Below are the code and all the weights of a small trained network. Each question names an input and a class and asks about switching units off, where a switched-off unit gives its printed mean instead of its output.

import numpy as np


def w(rows, s, z=0):
    codes = np.array(rows[::2]) - 128.0
    scale = np.full(codes.shape[1], s)
    scale[-1] = z or s
    return codes * scale


def f(y):
    return np.maximum(y, 0)


def log_softmax(a):
    a = a - a.max(-1, keepdims=True)
    return a - np.log(np.exp(a).sum(-1, keepdims=True))


def net(x, mask):
    res = np.array(x, float).reshape(1, 6) / 4 @ E
    y = f(res @ A[0][:, :-1].T + A[0][:, -1])
    res = res + np.where(mask, y, B[0][:, -1]) @ B[0][:, :-1]
    return log_softmax(res[-1] @ U[:, :-1].T + U[:, -1])


A, B = {}, {}
E = w([
[100,184,151,100,59,68,254,166,102],'x0',
[154,67,140,238,223,129,179,212,123],'x1',
[98,125,147,88,156,139,141,118,130],'x2',
[113,134,148,115,141,133,131,124,131],'x3',
[170,54,159,142,122,20,173,35,228],'x4',
[124,112,188,42,122,51,81,215,135],'x5',
],0.0091)
A[0] = w([
[184,181,126,62,58,138,93,103,176,3],'n0',
[107,98,114,154,106,143,158,76,176,130],'n1',
[66,145,121,111,86,82,177,150,145,208],'n2',
[91,99,161,154,156,142,2,124,157,86],'n3',
[142,184,104,100,127,40,151,151,131,196],'n4',
[124,196,93,119,108,90,94,41,111,99],'n5',
[138,86,175,83,112,70,57,224,133,129],'n6',
[128,111,145,135,148,30,119,55,197,8],'n7',
[146,138,150,114,153,38,97,130,219,42],'n8',
[179,63,98,82,176,125,48,90,154,67],'n9',
[167,144,131,85,142,161,96,151,66,50],'n10',
[135,156,153,81,116,78,67,133,152,53],'n11',
[173,117,178,199,196,109,146,197,143,103],'n12',
],0.0096,0.0023)
B[0] = w([
[46,44,119,46,176,37,102,116,167,231],'n0',
[142,193,74,81,81,172,31,101,45,197],'n1',
[253,59,214,201,83,164,156,199,106,224],'n2',
[150,138,147,200,55,158,238,206,184,244],'n3',
[198,58,200,160,133,127,122,161,118,211],'n4',
[140,49,155,82,217,44,92,40,227,231],'n5',
[224,172,117,123,135,201,25,15,66,254],'n6',
[41,200,18,134,3,187,62,233,66,249],'n7',
[73,131,88,91,84,183,86,124,36,228],'n8',
[193,64,201,234,82,122,238,190,193,243],'n9',
[63,143,62,116,31,122,75,190,136,199],'n10',
[160,75,81,128,171,122,69,58,234,205],'n11',
[56,38,36,44,242,43,87,65,185,253],'n12',
],0.0069,0.0083)
U = w([
[56,53,131,57,215,43,82,76,170,45],'0',
[42,188,80,94,53,199,54,147,41,19],'1',
[189,88,233,198,64,119,191,137,161,59],'2',
[184,151,117,125,146,199,63,2,76,252],'3',
],0.0072,0.0031)

Each question gives the input, the list of numbers given to net, and the class t.
The units are the neurons (one row each of A and B). Each row of codes is followed by its name. A weight is (code - 128) times the scale printed after its matrix; where a second scale follows, it is the last column's (A, B and U).
mask holds one flag per neuron, in row order. A switched-off neuron (its flag False) gives its mean, the last column of its row in B, instead of its output. The means were averaged over made-up inputs and are rounded, as every weight is.
A unit's drop is (log p(t) with every unit on - log p(t) with that unit switched off) / (log p(t) with every unit on - log p(t) with every unit switched off).
The circuit of an input: a set's keep is (log p(t) with only the set's units on - log p(t) with every unit switched off) / (log p(t) with every unit on - log p(t) with every unit switched off). Starting from the 12 units with the biggest drops (on a tie, the unit counted first), units are removed one at a time, each time the one whose removal leaves the highest keep (on an exact tie, the one counted first), for as long as the keep stays at least 0.8.
circuit, biggest first: the units of the circuit, biggest drop first
top k neurons: the k neurons with the biggest drops, biggest first
drop of u: that unit's drop, to one decimal
input [2,-5,-7,7,-3,7], class 3: circuit, biggest first : n6
input [5,3,5,-2,6,-1], class 1: top 2 neurons : n7, n9
input [2,3,-4,-8,-3,0], class 0: circuit, biggest first : n7, n3
input [8,-5,-5,3,-3,7], class 2: top 3 neurons : n2, n4, n12
input [-6,-6,1,-7,-2,1], class 0: top 3 neurons : n0, n2, n5
input [2,3,4,4,2,4], class 3: top 2 neurons : n6, n0
input [5,-8,-3,5,5,-7], class 0: top 2 neurons : n5, n0
input [5,-6,-6,2,-6,-8], class 3: top 3 neurons : n5, n12, n7
input [2,-2,4,-3,-3,4], class 3: circuit, biggest first : n7, n6
input [3,4,6,-5,-3,0], class 0: top 3 neurons : n7, n9, n3
input [-8,-7,-3,-2,-2,-5], class 2: circuit, biggest first : n9, n3
input [4,7,6,5,-5,-5], class 0: top 3 neurons : n12, n7, n6
input [-2,-5,5,-6,7,-3], class 1: top 2 neurons : n7, n1
input [8,8,-8,2,-3,6], class 0: circuit, biggest first : n12
input [-5,-3,1,4,-2,2], class 2: circuit, biggest first : n3, n9
input [-3,7,4,-6,-6,-4], class 0: top 2 neurons : n12, n7
input [-3,6,-6,-7,-6,-2], class 0: top 2 neurons : n12, n7
input [7,6,2,6,8,-8], class 1: circuit, biggest first : n7, n1
input [0,6,4,2,7,-5], class 1: circuit, biggest first : n7, n1
input [3,4,7,7,-1,8], class 3: drop of n0 : 0.1
input [2,7,-1,8,-7,6], class 0: drop of n6 : -0.3
input [-4,7,-3,4,-4,-4], class 0: drop of n12 : 0.8
